Below are the code and all the weights of a small trained network. Each question names an input and a class and asks about switching units off, where a switched-off unit gives its printed mean instead of its output.

import numpy as np


def w(rows, s, z=0):
    codes = np.array(rows[::2]) - 128.0
    scale = np.full(codes.shape[1], s)
    scale[-1] = z or s
    return codes * scale


def norm(h):
    return h / np.sqrt((h * h).mean(-1, keepdims=True) + 1e-5)


def f(y):
    return y / 2 * (1 + np.tanh(0.7978845608 * (y + 0.044715 * y**3)))


def log_softmax(a):
    a = a - a.max(-1, keepdims=True)
    return a - np.log(np.exp(a).sum(-1, keepdims=True))


def net(x, mask):
    res = np.array(x, float).reshape(1, 8) / 4 @ E
    u = 0
    for l in range(2):
        y = f(norm(res) @ A[l][:, :-1].T + A[l][:, -1])
        res = res + np.where(mask[u : u + 16], y, B[l][:, -1]) @ B[l][:, :-1]
        u += 16
    return log_softmax(norm(res)[-1] @ U[:, :-1].T + U[:, -1])


A, B = {}, {}
E = w([
[130,130,128,141,125,131,126,112,132],'x0',
[93,57,143,146,85,167,110,176,241],'x1',
[98,96,225,137,137,88,54,179,75],'x2',
[128,127,123,131,129,136,134,126,125],'x3',
[225,40,148,116,31,118,205,132,95],'x4',
[143,72,49,147,143,87,16,26,116],'x5',
[147,159,151,175,47,199,84,91,91],'x6',
[85,128,202,1,126,133,119,55,141],'x7',
],0.0071)
A[0] = w([
[141,72,249,229,215,62,88,156,87,105],'0.n0',
[171,155,143,140,213,42,182,62,77,160],'0.n1',
[103,186,152,171,62,190,90,92,105,34],'0.n2',
[158,194,126,131,74,148,68,128,153,3],'0.n3',
[187,143,47,220,171,141,98,254,118,39],'0.n4',
[94,192,229,202,143,136,213,121,156,54],'0.n5',
[148,121,133,97,169,106,88,140,138,131],'0.n6',
[25,38,107,146,93,143,121,122,227,60],'0.n7',
[119,111,134,154,89,149,179,175,195,141],'0.n8',
[104,192,189,225,111,222,156,23,51,84],'0.n9',
[175,158,137,132,34,207,61,138,109,71],'0.n10',
[154,149,154,177,120,117,153,248,108,98],'0.n11',
[51,129,192,54,76,93,117,83,155,136],'0.n12',
[198,176,132,102,105,120,116,119,83,69],'0.n13',
[207,70,135,92,93,173,197,162,52,30],'0.n14',
[95,224,120,157,168,163,79,159,158,40],'0.n15',
],0.0075,0.0039)
B[0] = w([
[146,201,103,78,72,51,105,104,210,226],'0.n0',
[167,107,127,143,192,155,156,254,110,228],'0.n1',
[124,76,110,82,149,61,163,209,166,164],'0.n2',
[109,74,139,94,163,66,128,150,153,120],'0.n3',
[78,135,53,58,40,213,103,84,106,254],'0.n4',
[166,161,168,115,163,216,152,62,104,170],'0.n5',
[144,136,137,102,46,142,121,136,152,151],'0.n6',
[226,139,144,218,223,160,156,237,10,217],'0.n7',
[170,168,103,128,145,150,171,188,101,216],'0.n8',
[149,137,83,91,153,86,140,215,161,214],'0.n9',
[59,103,86,102,179,58,135,199,233,182],'0.n10',
[180,198,163,62,81,160,89,136,68,211],'0.n11',
[131,152,46,37,52,217,148,181,107,201],'0.n12',
[80,131,153,201,221,108,146,170,69,144],'0.n13',
[113,140,129,168,156,93,187,43,160,201],'0.n14',
[64,90,198,193,153,163,238,78,182,188],'0.n15',
],0.0074,0.0045)
A[1] = w([
[161,134,6,156,168,207,198,125,209,147],'1.n0',
[179,57,88,128,167,141,39,74,145,100],'1.n1',
[153,160,145,76,166,95,174,44,56,32],'1.n2',
[133,43,79,124,151,100,61,20,77,72],'1.n3',
[250,54,146,177,53,31,182,155,50,133],'1.n4',
[54,59,68,102,125,55,85,43,67,64],'1.n5',
[198,172,66,186,101,100,37,150,37,168],'1.n6',
[122,51,181,158,156,113,29,156,114,95],'1.n7',
[182,124,134,90,158,100,60,253,155,142],'1.n8',
[112,142,213,111,66,63,62,166,130,23],'1.n9',
[251,137,102,89,217,136,186,114,135,183],'1.n10',
[182,66,156,145,39,101,191,72,92,22],'1.n11',
[189,46,166,145,78,223,118,160,194,84],'1.n12',
[153,183,173,100,129,151,175,93,201,33],'1.n13',
[140,161,94,31,1,196,146,100,50,252],'1.n14',
[57,195,125,141,215,188,46,131,137,125],'1.n15',
],0.0082,0.0033)
B[1] = w([
[164,133,169,62,109,8,47,89,115,254],'1.n0',
[215,225,191,1,99,221,154,145,103,161],'1.n1',
[77,136,89,181,138,164,108,196,85,141],'1.n2',
[230,216,177,106,141,214,194,140,131,160],'1.n3',
[79,130,161,180,158,138,130,46,181,201],'1.n4',
[202,134,182,198,118,137,156,160,160,155],'1.n5',
[92,69,97,100,141,221,146,190,136,200],'1.n6',
[188,190,188,112,159,133,211,145,70,136],'1.n7',
[135,146,95,172,96,52,78,182,154,203],'1.n8',
[212,200,133,72,57,26,106,62,105,143],'1.n9',
[102,142,150,145,68,93,38,216,154,223],'1.n10',
[79,163,139,175,179,76,207,42,184,147],'1.n11',
[87,156,137,168,220,87,155,164,35,162],'1.n12',
[197,193,154,117,73,139,104,66,80,142],'1.n13',
[123,58,108,168,185,188,41,80,179,235],'1.n14',
[92,58,181,204,177,108,201,48,173,187],'1.n15',
],0.0081,0.0097)
U = w([
[70,85,164,224,204,112,255,49,191,134],'0',
[120,114,128,159,141,144,108,158,148,254],'1',
[219,208,162,96,109,235,192,161,41,85],'2',
[92,72,88,208,204,128,152,243,27,113],'3',
[112,108,124,165,131,136,100,154,181,159],'4',
[55,45,38,111,114,210,99,111,148,91],'5',
[155,168,101,93,50,77,93,94,122,25],'6',
[61,72,103,110,102,63,169,211,173,36],'7',
],0.0096,0.0057)

Each question gives the input, the list of numbers given to net, and the class t.
The units are the neurons (one row each of A and B). Each row of codes is followed by its name. A weight is (code - 128) times the scale printed after its matrix; where a second scale follows, it is the last column's (A, B and U).
mask holds one flag per neuron, layer by layer. A switched-off neuron (its flag False) gives its mean, the last column of its row in B, instead of its output. The means were averaged over made-up inputs and are rounded, as every weight is.
A unit's drop is (log p(t) with every unit on - log p(t) with that unit switched off) / (log p(t) with every unit on - log p(t) with every unit switched off).
The circuit of an input: a set's keep is (log p(t) with only the set's units on - log p(t) with every unit switched off) / (log p(t) with every unit on - log p(t) with every unit switched off). Starting from the 12 units with the biggest drops (on a tie, the unit counted first), units are removed one at a time, each time the one whose removal leaves the highest keep (on an exact tie, the one counted first), for as long as the keep stays at least 0.8.
circuit, biggest first: the units of the circuit, biggest drop first
unit that matters most: the unit with the biggest drop
k most important neurons: the k neurons with the biggest drops, biggest first
top k neurons in layer l: the k neurons of layer l with the biggest drops, biggest first
input [1,7,-3,3,5,7,7,-1], class 2: circuit, biggest first : [1.n1]
input [-8,-3,-6,-3,3,5,6,6], class 4: circuit, biggest first : [1.n14, 0.n4]
input [0,4,1,5,-3,-6,-5,6], class 2: 4 most important neurons : [0.n5, 1.n13, 0.n4, 1.n4]
input [1,3,-2,-3,5,-4,-4,8], class 5: circuit, biggest first : [0.n12, 1.n14]
input [0,8,8,4,6,1,-6,4], class 3: 3 most important neurons : [0.n7, 1.n12, 1.n0]
input [5,6,2,6,-4,3,8,2], class 7: circuit, biggest first : [0.n10, 0.n2, 1.n14]
input [0,-8,-8,-5,-3,-5,2,3], class 3: circuit, biggest first : [0.n13, 1.n2, 1.n1]
input [3,3,5,-3,7,3,-7,8], class 5: 3 most important neurons : [0.n12, 1.n14, 1.n0]
input [5,3,-2,-5,4,-1,8,-7], class 7: circuit, biggest first : [0.n10, 0.n2]
input [7,7,-7,-7,8,-8,8,1], class 0: circuit, biggest first : [1.n11, 0.n14]
input [6,5,1,-4,7,2,2,-8], class 5: 2 most important neurons : [0.n4, 0.n15]
input [-5,5,0,3,-1,-6,3,-4], class 2: 2 most important neurons : [0.n5, 0.n8]
input [-2,-4,7,-6,7,-5,2,-4], class 0: top 2 neurons in layer 1 : [1.n4, 1.n11]
input [7,8,-5,-7,-5,-3,3,-2], class 3: circuit, biggest first : [0.n7, 1.n12]
input [4,-4,-8,6,3,-4,-6,3], class 6: top neuron in layer 0 : [0.n7]
input [2,-8,-6,-3,-2,-3,6,-3], class 3: top 3 neurons in layer 0 : [0.n13, 0.n0, 0.n1]
input [-2,5,2,3,-6,-2,-3,2], class 0: top 2 neurons in layer 0 : [0.n15, 0.n1]
input [2,-1,2,0,-6,7,1,-1], class 2: circuit, biggest first : [1.n1, 1.n3]
input [2,6,-1,-2,7,7,-5,-7], class 0: 3 most important neurons : [1.n4, 1.n11, 0.n1]
input [-4,-3,3,5,6,6,6,-4], class 0: unit that matters most : 1.n4
input [7,-6,-4,5,-3,8,-1,-7], class 2: 2 most important neurons : [1.n3, 1.n1]
input [0,2,1,-1,0,-6,1,8], class 5: circuit, biggest first : [1.n14, 0.n12]
input [1,-5,1,-1,-4,-2,6,5], class 7: top 2 neurons in layer 0 : [0.n9, 0.n2]
input [-4,-5,2,-4,-6,2,-4,-8], class 5: 2 most important neurons : [0.n4, 1.n6]
input [-2,-3,-8,-7,5,-4,-4,1], class 6: top 2 neurons in layer 1 : [1.n10, 1.n0]
input [8,-7,-1,6,7,0,7,-3], class 4: top 2 neurons in layer 1 : [1.n10, 1.n4]
input [3,0,-7,-4,-6,-2,-5,2], class 6: circuit, biggest first : [1.n0]
